Here is a tiny trained network, its code and every weight. The questions are about switching its units off for an input and a class, where a switched-off unit gives its printed mean instead of its output.

import numpy as np


def w(rows, s, z=0):
    codes = np.array(rows[::2]) - 128.0
    scale = np.full(codes.shape[1], s)
    scale[-1] = z or s
    return codes * scale


def norm(h):
    return h / np.sqrt((h * h).mean(-1, keepdims=True) + 1e-5)


def f(y):
    return np.maximum(y, 0)


def log_softmax(a):
    a = a - a.max(-1, keepdims=True)
    return a - np.log(np.exp(a).sum(-1, keepdims=True))


def net(x, mask):
    res = np.array(x, float).reshape(1, 5) / 4 @ E
    u = 0
    for l in range(2):
        y = f(norm(res) @ A[l][:, :-1].T + A[l][:, -1])
        res = res + np.where(mask[u : u + 9], y, B[l][:, -1]) @ B[l][:, :-1]
        u += 9
    return log_softmax(norm(res)[-1] @ U[:, :-1].T + U[:, -1])


A, B = {}, {}
E = w([
[111,106,83],'x0',
[119,144,71],'x1',
[4,123,70],'x2',
[131,37,209],'x3',
[152,59,47],'x4',
],0.0034)
A[0] = w([
[41,88,91,3],'L0N1',
[108,113,86,179],'L0N2',
[90,100,173,65],'L0N3',
[99,82,109,83],'L0N4',
[131,254,254,138],'L0N5',
[6,48,152,169],'L0N6',
[84,178,95,180],'L0N7',
[64,131,173,97],'L0N8',
[229,36,180,113],'L0N9',
],0.0083,0.0029)
B[0] = w([
[42,201,127,176],'L0N1',
[132,175,134,183],'L0N2',
[115,72,135,157],'L0N3',
[107,166,106,157],'L0N4',
[129,80,5,253],'L0N5',
[41,101,151,243],'L0N6',
[180,130,165,201],'L0N7',
[130,82,121,169],'L0N8',
[175,76,243,235],'L0N9',
],0.02,0.005)
A[1] = w([
[226,254,131,57],'L1N1',
[128,192,182,92],'L1N2',
[9,171,139,22],'L1N3',
[14,97,139,163],'L1N4',
[113,171,68,114],'L1N5',
[200,125,49,117],'L1N6',
[43,166,127,80],'L1N7',
[57,116,162,4],'L1N8',
[81,142,83,140],'L1N9',
],0.0076,0.003)
B[1] = w([
[198,250,203,184],'L1N1',
[140,64,112,157],'L1N2',
[18,229,76,217],'L1N3',
[17,153,150,255],'L1N4',
[167,76,179,175],'L1N5',
[137,193,43,209],'L1N6',
[89,201,119,200],'L1N7',
[203,218,90,166],'L1N8',
[178,101,149,192],'L1N9',
],0.012,0.0042)
U = w([
[63,29,102,98],'0',
[88,83,180,31],'1',
[199,93,4,190],'2',
[7,210,127,188],'3',
[162,132,142,1],'4',
[232,245,141,142],'5',
[174,90,222,147],'6',
[227,39,209,159],'7',
],0.012,0.007)

Each question gives the input, the list of numbers given to net, and the class t.
The units are the neurons (one row each of A and B). Each row of codes is followed by its name. A weight is (code - 128) times the scale printed after its matrix; where a second scale follows, it is the last column's (A, B and U).
mask holds one flag per neuron, layer by layer. A switched-off neuron (its flag False) gives its mean, the last column of its row in B, instead of its output. The means were averaged over made-up inputs and are rounded, as every weight is.
A unit's drop is (log p(t) with every unit on - log p(t) with that unit switched off) / (log p(t) with every unit on - log p(t) with every unit switched off).
The circuit of an input: a set's keep is (log p(t) with only the set's units on - log p(t) with every unit switched off) / (log p(t) with every unit on - log p(t) with every unit switched off). Starting from the 12 units with the biggest drops (on a tie, the unit counted first), units are removed one at a time, each time the one whose removal leaves the highest keep (on an exact tie, the one counted first), for as long as the keep stays at least 0.8.
units of the circuit, in order: the units of the circuit, biggest drop first
unit that matters most: the unit with the biggest drop
top k neurons: the k neurons with the biggest drops, biggest first
drop of u: that unit's drop, to one decimal
input [-7,-1,2,7,-4], class 0: unit that matters most => L0N5
input [6,-7,-1,-7,4], class 5: top 2 neurons => L0N6, L0N5
input [1,6,-5,-8,7], class 5: top 2 neurons => L0N5, L1N1
input [-2,1,5,-7,4], class 5: units of the circuit, in order => L0N6, L0N7, L1N4
input [-6,3,-8,-5,8], class 6: top 2 neurons => L0N5, L0N9
input [4,0,-6,3,-7], class 7: top 2 neurons => L0N9, L1N3
input [-8,5,-1,-4,8], class 5: units of the circuit, in order => L0N6, L0N5
input [-2,-7,3,3,-7], class 0: top 2 neurons => L0N5, L0N6
input [-3,3,0,6,6], class 6: top 2 neurons => L0N9, L0N5
input [-6,0,-5,5,-8], class 2: top 2 neurons => L0N5, L0N6
input [2,8,6,-7,-7], class 5: top 2 neurons => L0N7, L0N6
input [-1,7,3,-8,3], class 5: top 2 neurons => L0N6, L0N5
input [0,7,-2,-6,7], class 5: top 2 neurons => L0N5, L1N1
input [7,-8,-6,-5,0], class 7: units of the circuit, in order => L0N9
input [-1,6,-6,7,-5], class 7: drop of L0N9 => 1.0
input [-3,-5,2,2,-6], class 2: drop of L0N5 => 0.6
input [6,0,-3,2,2], class 7: drop of L1N9 => 0.0
